Here is a tiny trained network, its code and every weight. The questions are about switching its units off for an input and a class, where a switched-off unit gives its printed mean instead of its output.

import numpy as np


def w(rows, s, z=0):
    codes = np.array(rows[::2]) - 128.0
    scale = np.full(codes.shape[1], s)
    scale[-1] = z or s
    return codes * scale


def f(y):
    return np.maximum(y, 0)


def log_softmax(a):
    a = a - a.max(-1, keepdims=True)
    return a - np.log(np.exp(a).sum(-1, keepdims=True))


def net(x, mask):
    res = np.array(x, float).reshape(1, 3) / 4 @ E
    y = f(res @ A[0][:, :-1].T + A[0][:, -1])
    res = res + np.where(mask, y, B[0][:, -1]) @ B[0][:, :-1]
    return log_softmax(res[-1] @ U[:, :-1].T + U[:, -1])


A, B = {}, {}
E = w([
[126,119,81,5,36,139],'x0',
[202,233,80,105,165,171],'x1',
[175,97,129,86,160,53],'x2',
],0.012)
A[0] = w([
[93,154,157,146,113,171,51],'N1',
[205,135,120,222,158,186,155],'N2',
[190,82,119,132,191,77,222],'N3',
[208,103,41,116,153,23,159],'N4',
[158,104,96,35,144,102,29],'N5',
[138,125,112,46,86,145,2],'N6',
[77,59,185,161,71,84,118],'N7',
[128,96,101,155,172,95,223],'N8',
[37,166,106,118,96,176,106],'N9',
[71,125,152,144,92,173,83],'N10',
[138,148,120,162,83,212,54],'N11',
[144,183,54,143,140,160,39],'N12',
[53,129,156,39,89,123,137],'N13',
[70,229,34,52,108,121,113],'N14',
[47,69,170,177,123,76,68],'N15',
[144,198,85,131,252,169,53],'N16',
[136,134,23,97,7,183,65],'N17',
[123,112,74,167,43,233,35],'N18',
[113,150,179,69,209,54,35],'N19',
[239,240,52,100,176,157,59],'N20',
[140,143,98,113,98,94,3],'N21',
[99,205,133,130,128,212,131],'N22',
[89,161,177,194,98,185,166],'N23',
],0.011,0.0081)
B[0] = w([
[159,103,110,184,122,26,144],'N1',
[79,209,137,200,160,152,217],'N2',
[160,160,84,191,54,123,221],'N3',
[181,123,65,155,43,88,215],'N4',
[120,182,153,169,142,41,178],'N5',
[94,132,156,216,106,23,176],'N6',
[39,103,156,86,72,152,229],'N7',
[80,215,105,183,137,158,204],'N8',
[190,128,69,159,89,88,175],'N9',
[145,86,108,166,67,72,163],'N10',
[113,118,135,155,64,36,160],'N11',
[80,120,187,109,66,57,170],'N12',
[68,199,137,162,145,146,210],'N13',
[69,221,129,161,153,114,220],'N14',
[57,97,197,83,100,131,215],'N15',
[38,89,197,110,93,111,203],'N16',
[77,197,162,162,186,122,223],'N17',
[145,94,140,137,57,42,170],'N18',
[140,120,67,230,87,1,155],'N19',
[61,36,211,46,52,130,252],'N20',
[75,213,71,188,39,37,134],'N21',
[184,134,80,153,38,87,196],'N22',
[191,137,71,191,47,105,205],'N23',
],0.011,0.013)
U = w([
[78,61,232,41,102,138,1],'0',
[96,208,181,245,227,152,33],'1',
[235,85,39,144,74,53,6],'2',
[133,226,45,120,86,255,251],'3',
],0.0092,0.0062)

Each question gives the input, the list of numbers given to net, and the class t.
The units are the neurons (one row each of A and B). Each row of codes is followed by its name. A weight is (code - 128) times the scale printed after its matrix; where a second scale follows, it is the last column's (A, B and U).
mask holds one flag per neuron, in row order. A switched-off neuron (its flag False) gives its mean, the last column of its row in B, instead of its output. The means were averaged over made-up inputs and are rounded, as every weight is.
A unit's drop is (log p(t) with every unit on - log p(t) with that unit switched off) / (log p(t) with every unit on - log p(t) with every unit switched off).
The circuit of an input: a set's keep is (log p(t) with only the set's units on - log p(t) with every unit switched off) / (log p(t) with every unit on - log p(t) with every unit switched off). Starting from the 12 units with the biggest drops (on a tie, the unit counted first), units are removed one at a time, each time the one whose removal leaves the highest keep (on an exact tie, the one counted first), for as long as the keep stays at least 0.8.
units of the circuit, in order: the units of the circuit, biggest drop first
unit that matters most: the unit with the biggest drop
k most important neurons: the k neurons with the biggest drops, biggest first
drop of u: that unit's drop, to one decimal
input [-7,-7,-7], class 0: units of the circuit, in order -> [N15]
input [3,-3,-2], class 3: 2 most important neurons -> [N20, N16]
input [-5,6,8], class 2: 2 most important neurons -> [N4, N3]
input [2,-7,-8], class 2: 4 most important neurons -> [N23, N9, N20, N10]
input [4,4,0], class 0: 3 most important neurons -> [N20, N2, N8]
input [2,5,-5], class 0: 2 most important neurons -> [N20, N4]
input [7,0,-6], class 1: 2 most important neurons -> [N17, N14]
input [-6,-7,0], class 0: 2 most important neurons -> [N15, N7]
input [3,8,8], class 0: 2 most important neurons -> [N20, N16]
input [-5,-8,5], class 0: 2 most important neurons -> [N15, N7]
input [4,-1,-4], class 1: 2 most important neurons -> [N17, N4]
input [-7,4,8], class 2: drop of N17 -> 0.4
input [8,5,-5], class 1: drop of N17 -> 0.8
input [-8,8,-4], class 0: drop of N16 -> 0.3
input [-2,-6,-7], class 2: unit that matters most -> N23
